Each row is followed by its class.
[-610 -105   74 -328  187 -344  125  -26  284  288   65 -227 -327   61
 -246  282 -164  111  331   83  174  204  148  -22 -159 -186 -268   84
  231   -8  128    0 -215 -411  110]
<101>
[-274 -133  613 -171  165 -286  -91 -513  127 -109 -184 -360  181 -422
  240   19 -496 -173 -110 -132  130  145  217    5  -31 -234  124  214
   99  126 -114 -103   81    0    0]
<115>
[-437 -149  326   17  169 -155 -337   94  320  -89  -92  -66  158 -334
  153   95  -18   72  734  147  111  110  254  -18   70   97 -238   17
   28 -266  236 -163  109 -360 -124]
<179>
[-107  -71  464 -153   54 -217  137 -168  140   81 -210 -162  -49   83
  167   97 -109   78 -256  -34  -81 -213   65  119  -36 -162  155  255
   58   41   17   87 -144   67  -86]
<155>
[-367 -188  183    3  -96 -244 -269 -229   93  365  -89  326 -387 -749
  488 -104 -477 -303  369  308  176 -106  198 -104 -139   27 -150   39
  142 -187  191 -313   71 -203  -33]
<155>
[-344  150   10  431   -4  146 -440   90  175 -419   95  373   -7 -796
   92 -228  -86  -67  331  220  226  173  316 -384  111  201 -170 -159
   98 -237  108 -108  405 -735 -294]
<115>
[-630 -283  383 -253  215  229 -207  417  -93   76  465 -262  -34   36
  -78  150  364  358  469   93 -137 -236  639 -174   78  238   82  129
  121 -428 -114  -67  -90 -150 -424]
<117>
[-475 -213  399 -167  142   76 -321   57 -214  282  211   16 -126 -480
  412  -68 -151  -71  238  175  131 -110  544 -142  -28  179   16    9
   16 -200  134 -113   -8 -208 -355]
<179>
[ 108  -57  180   39 -188 -111  117 -230  -26 -129 -157  265 -190 -170
   40 -155  139   76  -29   38  -55  -39  426  -72 -168  -56  -55   57
   21   19  158 -342 -134   68   36]
<115>
[ -27 -382  -71  240 -261   41 -373  353  -34   36 -117  -71 -168 -270
  527 -276 -149  149  140  247 -125 -113   83  -48 -184  133  136   94
  -34 -135  336 -364   17  -63   73]
<101>
[ 158 -331 -119   53 -223  164   52   32  141 -281 -144  326   25  207
  326 -207 -330  475 -295 -181    3  323  133  203   82   61 -246   89
  167   48  236  -26 -154 -135   70]
<62>
[-155  -87  135 -217  -77  144  -34 -424  -35  116  -31  237 -131 -121
 -123    6  -15   97   11  -81  199  116  216  125  -16  -70   65  103
   58   27 -303 -139  -92   14  -37]
<93>
[ -85  140   93 -119   90  209 -171  168 -346  246 -140   90 -213 -638
  488  114  358 -635 -178  -10  117  119   74   79   12  255 -159 -293
  172 -118  242   -5  378 -290  -58]
<76>
[  13 -165  177 -186 -130 -158 -193   16   33  347 -168 -108  -48  118
  412  151 -473   94  267  200   -8  241   22 -143 -139  -24 -213   -8
   25 -128   65 -203    9  -13   87]
<101>
[-148 -262  -20   23 -106 -221  180   -3  242  -21   75  315 -355  121
 -227 -109  267 -208  -53   13  -92 -101  150  126  -74 -119 -119   55
   86 -111  219   52 -194  -27  168]
<154>
[-480 -131  311   41  131 -121 -224   85 -148  132  192  163   48 -314
  108  124  525   11  357   -1  169  130  422  -92  121  283 -446 -181
   89 -242  122  -56   68 -270 -511]
<93>
[-386   66  -56   42  184  199 -276  200  -98   23 -219  159  139 -295
  135   34  175 -207   15  248  112   58  -47 -195  216  173   37 -344
  104  -45  235  -26  476 -415 -675]
<70>
[ 222  -90  105 -196 -303  116   90  -73 -216 -248 -169  -55  -88   70
  216  333  398   43 -408  -89   95  151  -69 -300  -16 -207   68   51
  -58  -63 -146 -222 -173 -302 -258]
<155>
[  -8   68   66   77 -209 -286  -19   43   75   30   37 -168    9 -242
   74  344   24   39  342  186 -188 -141    2 -212  -36 -256 -193   62
   37 -172   14  -42 -159   -7   73]
<93>
[-453  -72  -98 -316  -15   95 -284  447 -174   -8 -142   12 -189 -303
  237   53 -108  164  232  165  183  301  275  160 -114  173  129    9
  118  -96  -25 -306  -21 -228  352]
<62>
[-246 -243  243 -142   40 -334 -272  174  120   67 -253 -173   75   18
  442  370 -416  105  245  206  231  247   44  -56 -101  -66  -76   15
 -143 -135  132 -237 -136 -407  166]
<117>
[-349 -134  -32   64   -8  476 -269   -9  -34  -23   55  137   13 -582
  286   28   15  376  192  213  239   84  157 -324  141  103  -82 -152
  154 -235  126  -67  244 -650 -156]
<70>
[-461  -73  200 -233  304  368   -1  364  -18   21  -37  -64  182   62
  266   -6  -97  284  112  107  -30  -76  422  118   62  175 -111  -98
  173 -252  185   77   16 -299  -62]
<155>
[-482 -237  392 -269  210 -128 -284 -190 -203  144  246 -342  188 -275
  136  326  116  176  555  -22   84 -226  329 -426   70   10  222  401
  -85 -310 -317 -256 -201 -232 -341]
<117>
[ -76  -31  356  -21   -4  -29  207 -431 -150  322   25   34  121  194
  280  -71  152    6 -165 -283   12  -89  260  105 -134  -74 -345   16
  187  -33  -27  -39 -152  204   69]
<155>
[-134   16  136  -89   22   38  -35   37   19 -118   68  129  137  175
 -203  -55  142  195  -95 -129  -42   75  177  117  140  103 -152   48
   74 -143   59   79  -96 -112 -128]
<76>
[-433  -67   84 -187   35  -95   38  144 -119  -98 -242   83   82 -175
  505   25 -710  376  182  309  166   71  487  -35  -67  125 -207 -158
  -48 -146 -130 -281 -130 -384  177]
<179>
[  51  191  -98 -143 -163  251  -94  158 -285  154 -265   82 -162 -383
  400  401  219 -246   95  223  236  212 -139 -300 -172   59 -577 -392
   45 -266  274 -321   21 -231  140]
<76>
[-527   50  364 -131   28 -161   64  -27  406 -179  -85  146  -69  162
  -67 -232 -192   78   54  286  119 -165  496   -3   13  -98 -194  -69
   89 -173  -67   12    5 -106 -191]
<62>
[ -48  129  258  -50  -88 -355  -38  167 -302    2 -343   87 -204 -106
  436   41  196  -54 -388 -168  166  203  152  -22 -106  113  -30  235
  -53  201  226 -151 -150  -80 -178]
<117>
[-476   55  375  -25   63   -5 -520  256 -140  134   13  -17  -85 -604
   88 -129 -147 -237  147  307  -82 -141  240 -294  158  260 -162  -44
  157 -453  -15   17  399 -184 -474]
<154>
[-170 -148   17   73   59  128 -200  429 -191 -134  190  254  113 -343
  395 -393   81  -74  162  155  -28  -77  358  171  105  386   22 -316
  228 -271  166   41   73  -84 -114]
<117>
[ 265  -69   28    1    1 -194  -96  -29 -190  143  172   -4 -162 -549
  411   18   28 -288 -181   40    8  -98  -37  -77 -145 -128   87   30
   75  -76   60 -171  -76 -313  -43]
<179>
[-689 -415  134  203   93   32 -387 -138   89   69  215  189  136 -483
  330 -229  -22   47  630  217   33 -204  557 -231  -39  221 -106   93
  184 -368    9 -420   89  -63 -241]
<76>
[-259   83   26 -188   93 -339 -156  125   44  -27 -305 -107   15 -206
  300   46 -457  170  216  149  273  336  220  121  -19   93  -95  -72
   19  126  207 -152   25 -402  113]
<76>
[-423   96  143 -446   60  -84   31  -84   -7 -367  -50  270  229   65
  -62   60  520  -84  300  -16  278   86  331 -185   89 -117   74  155
  -87 -156 -185 -252 -213  -28 -168]
<154>
[ -27 -290  193   38  164 -159 -609  194   41  -78  229  -90 -128 -529
  323  -10  -49 -407  514    2  196  335  420 -111 -112  239  -63  -39
   59  -98  450 -421  196 -242  -78]
<155>
[-482  -46   50 -315 -101  214 -178  -25  -49  161 -162   47 -293 -430
  294   64  -81 -387  158  127   93 -174  119  146 -135   58  196   57
  211 -207 -231 -336   38  -13   -8]
<154>
[   2 -450   -2   -4 -389   23 -106 -257 -195  145   49  292 -233 -480
  495 -308  457   67 -190  165   39  -71  192  -85 -206 -157  -61    2
  -52  -80  160 -347 -186  149 -152]
<70>
[-381  -60  -36  150  103   43 -221  305   13   94  284   58 -269 -271
 -150 -218  -44 -234  725   69  -54 -175  283 -113   98  382 -366 -193
  175 -205  232  -93  279   44 -326]
<154>
[-424 -171  326 -172  106 -357    2 -161  253   41    7   31  151  173
  185  177  353  286  115  -13  155   88  340  168    3  -60 -243   73
  -56  -84 -105  -13 -140 -129 -123]
<76>
[ -48  108   86 -133  -37   89  -75 -196  -91   29   16  173   -6 -308
  118   78  244 -130  259   74  118  -19  153   12 -234  114  158   10
   41 -151 -139 -418 -188    1   87]
<70>
[-187 -156  392 -234  170 -438  220  -37   39   49  160   18   51  256
   50  137  644  186  122 -135  -25  -94  251  292 -202   33  -21   11
  -66  -59  126  -83 -492   65    6]
<154>
[ -41  136   85 -391  193  538   68  319   49  -56  -49  233   -3   62
  247  144  284  -57  138  116  -84  -50  113  149 -143  238    4 -324
  187 -296  254 -283   44  -69  126]
<62>
[-252   13  133 -199  170  110  -75  868   76 -431   99 -114  -27   20
   90  -12 -162  -47  344  285    7  -70  358  -61  119  242 -264 -258
   38 -467  127   75  -49 -444 -102]
<101>
[-154  -74   74  -89   80  138 -364 -167  -80  295  145   74   -6 -405
  333  -79 -387  146  204  286  -98 -265  260 -274    1   58   44   -4
   77 -258  -74  -59  131 -133 -187]
<76>
[-479   62  -10 -259   85  144  -60   99 -284  429 -191   29 -182 -510
  170  -85  186 -356   39  274  -85 -258  -48   37   43  138  218  -14
   67 -137 -255   33  291   68 -381]
<115>
[ -19  133  280  -54  115 -246  -94  102 -162   90 -227 -146   15 -135
  537  -78 -411 -103  -45   35   76   90  198   41 -230   27 -184 -163
  -11  170  317 -205    9   76   27]
<155>
[-899 -154  213   32  158  -84 -376  208  139  230  145   66 -218 -383
 -125  -84  -10 -244  294  177  -98 -236  454  274  104  321   55   18
  179 -197  -69  132  253   11 -357]
<115>
[  54  140  103  280  142  184 -161  160   90 -450 -215  377  136 -401
  243 -420 -351 -383  146  126 -176 -142  126  -74  149  315 -242 -428
  217 -270  186   -8  451 -136 -144]
<70>
[-409  405  279   13  282  -89    8  171   90 -116 -280  104  128  263
 -237 -114  185 -187   -7  -84   -2  278  362  182   25  276 -115  -80
  -17   41   24  224  241 -215  -83]
<93>
[-424  -23  -20  117  128  354 -225  310   62   80  420  152   21 -560
  440 -152 -124   14  378  261  -94 -260  315   57 -105  314  -76 -193
  179 -381   51 -122  120 -261 -127]
<154>
[-518  376   83   97  327  211   65  354  -36 -243  180   92  140 -302
 -159 -112   49 -248  329  133  104 -227  301 -183   83  194 -281 -343
  257 -227  317  -80  116 -399 -408]
<155>
[-284   38  146  -53  237 -111   64 -279  483  -42 -135  276 -162 -433
   48   16 -401 -188  452  137  109 -123   97  148 -154  -35  -54  -40
  255 -114  160 -232   12 -260  331]
<93>
[-122 -177  100  -32 -184 -406 -231  107   15   24   60  123 -297 -235
  171 -141  -68   30  189  224   39  -16  473 -114 -150   77   42  232
  -70  -84  176 -331 -163  -14  -15]
<154>
[-162   92  -55    3  -95  317 -400  255 -253 -110 -249  165 -153 -770
  304 -191 -319 -105  270   82  122  324  281  -28  142  310 -254 -148
  214 -124  128  -34  379 -223   33]
<154>
[ -68   59  602  356  137 -159  201 -729  324  -45   -6  311   54   43
 -276 -387  125  -69 -140 -175 -102 -337  562  206 -173   60 -112  161
  -29   58   15  -17  -90  326  -60]
<70>
[-269 -254  -44  164  -45   -5 -147   53  103 -119   28   76  -11 -462
  212 -315 -586  201  373  415 -100 -131  408 -347   76   37 -211 -112
  115 -266  128 -163  182 -372 -250]
<154>
[ -19  101 -172  235   57  301 -108  266  -23 -232 -192  437 -122 -726
   78 -287 -115 -148   -8  268   75  151  224   23  112  283 -212 -337
  172 -147  339 -119  447 -526    3]
<179>
[ -60  -82  386 -121  -35  184  -64 -120  -40  -35 -245  432  -37   18
  240 -313  163  -51 -211   88   10 -196  247  360  -69   58  297 -143
 -131  -64 -185 -159   15   83 -244]
<76>
[-190 -158  231  -90    4   56 -145 -170  -68  172   91 -274 -120 -347
  110 -268 -106 -342   19   22 -179 -270  342   28   47   24  132   66
  132  -60  -28   33  227  219 -207]
<93>
[-647 -122   96   25   -7   32 -473  -48  -53  324 -113   61 -257 -625
   57 -145 -433 -164  602  288  121  -90  235  -39   93  289   81  -55
  151 -200 -199 -212  399 -223 -238]
<62>
[-172 -255  124 -352  -38 -258 -231  625 -410  218 -101  -63 -187 -329
  597  206  125  -88  312   57   90  293  397  228 -131   54 -153   49
  138  -92  211 -270 -268  -18   97]
<115>
[-320   20   76 -474  -18  623  130  515  -89   -3  -48   85 -107   97
  -86  -22  140   -8 -216   57   35  251  175  504  121  134   61 -262
  310 -198   36  265   27 -212  154]
<101>
[-286  -81  114   43   31  -15 -125   89   55  125   10  -10   90  151
  109 -355 -183   -6  204   74  110   54  333  -86   44    7 -238   13
  -10  -95  275   37   68 -143  -87]
<117>
[-553 -220  231 -297  160 -160   14  335  -31  147  226 -289 -155 -115
   69  321  245   25  445   -7  -86  -80  270 -263  -81  -48 -239  368
  228 -333   54 -223 -300 -123 -219]
<117>
[-231   -4  398 -224   75 -425  -69   37 -230  315   73  -64    6   93
   83   42  524 -211  315   57   -1  -30  365 -103 -190  -46   76  204
  -97  -90  -25 -191 -258  235 -139]
<76>
[-274  -72  133 -340  -18   85  129  121  127 -152  -70  -16 -170  -69
  358   75 -120   40  345  176  251   68  343  -16 -111 -177 -191 -294
   14  -24  116 -353  -67 -338 -159]
<93>
[ 277  108  417 -137   28 -229 -116  295 -306 -151   86 -220  -76   76
  504  106  245 -521 -463 -138  -37   28  211 -172 -223   90  112  -27
  -32    3  200 -207 -120   73 -203]
<76>
[-417 -213  435  103  147 -200 -299  -24    9  -24  316 -238  -71   28
 -220 -192 -183  111  426  -67 -111 -159  672 -268  -22  207  207  396
  -59 -105  -86 -138  -78  -77 -328]
<70>
[-388 -115   37  -91   77   83 -595  280 -113  475 -268   66 -106 -533
  288  -38 -109 -247  390  577  159  -13  113  169   35  347   32 -331
   68 -349  -74   30  359 -184 -110]
<70>
[-417  -31  265  -84  160  242   -3  163   52 -142  192  -94  -11 -524
  106   56 -171   17  262  144  147  -33  248 -341  115 -211 -249  -80
  294 -297  121  -67  134 -599 -213]
<155>
[-390 -153  193   46  -77  239 -246   47 -181  212  370   67 -280 -252
 -251   -8  462  190  327  116  -85 -187  568 -379  -30   24   24  264
   53 -325 -168  -97  -90 -225 -396]
<93>
[-607  -41  340   92  216  219 -345  117 -107  183  299   -1  -11 -121
  107 -186 -137  206  570   80  -40 -390  706  -70   16  372   47   24
  146 -316 -307 -130   95 -243 -553]
<155>
[-113  -41   31  211  -42  184   93 -331  107  -15  -47  303  -72 -491
   31 -160 -248  272   34    0  -98 -303  210  -80  152  -10 -378   76
  285 -157   18  -42  141 -135 -103]
<101>
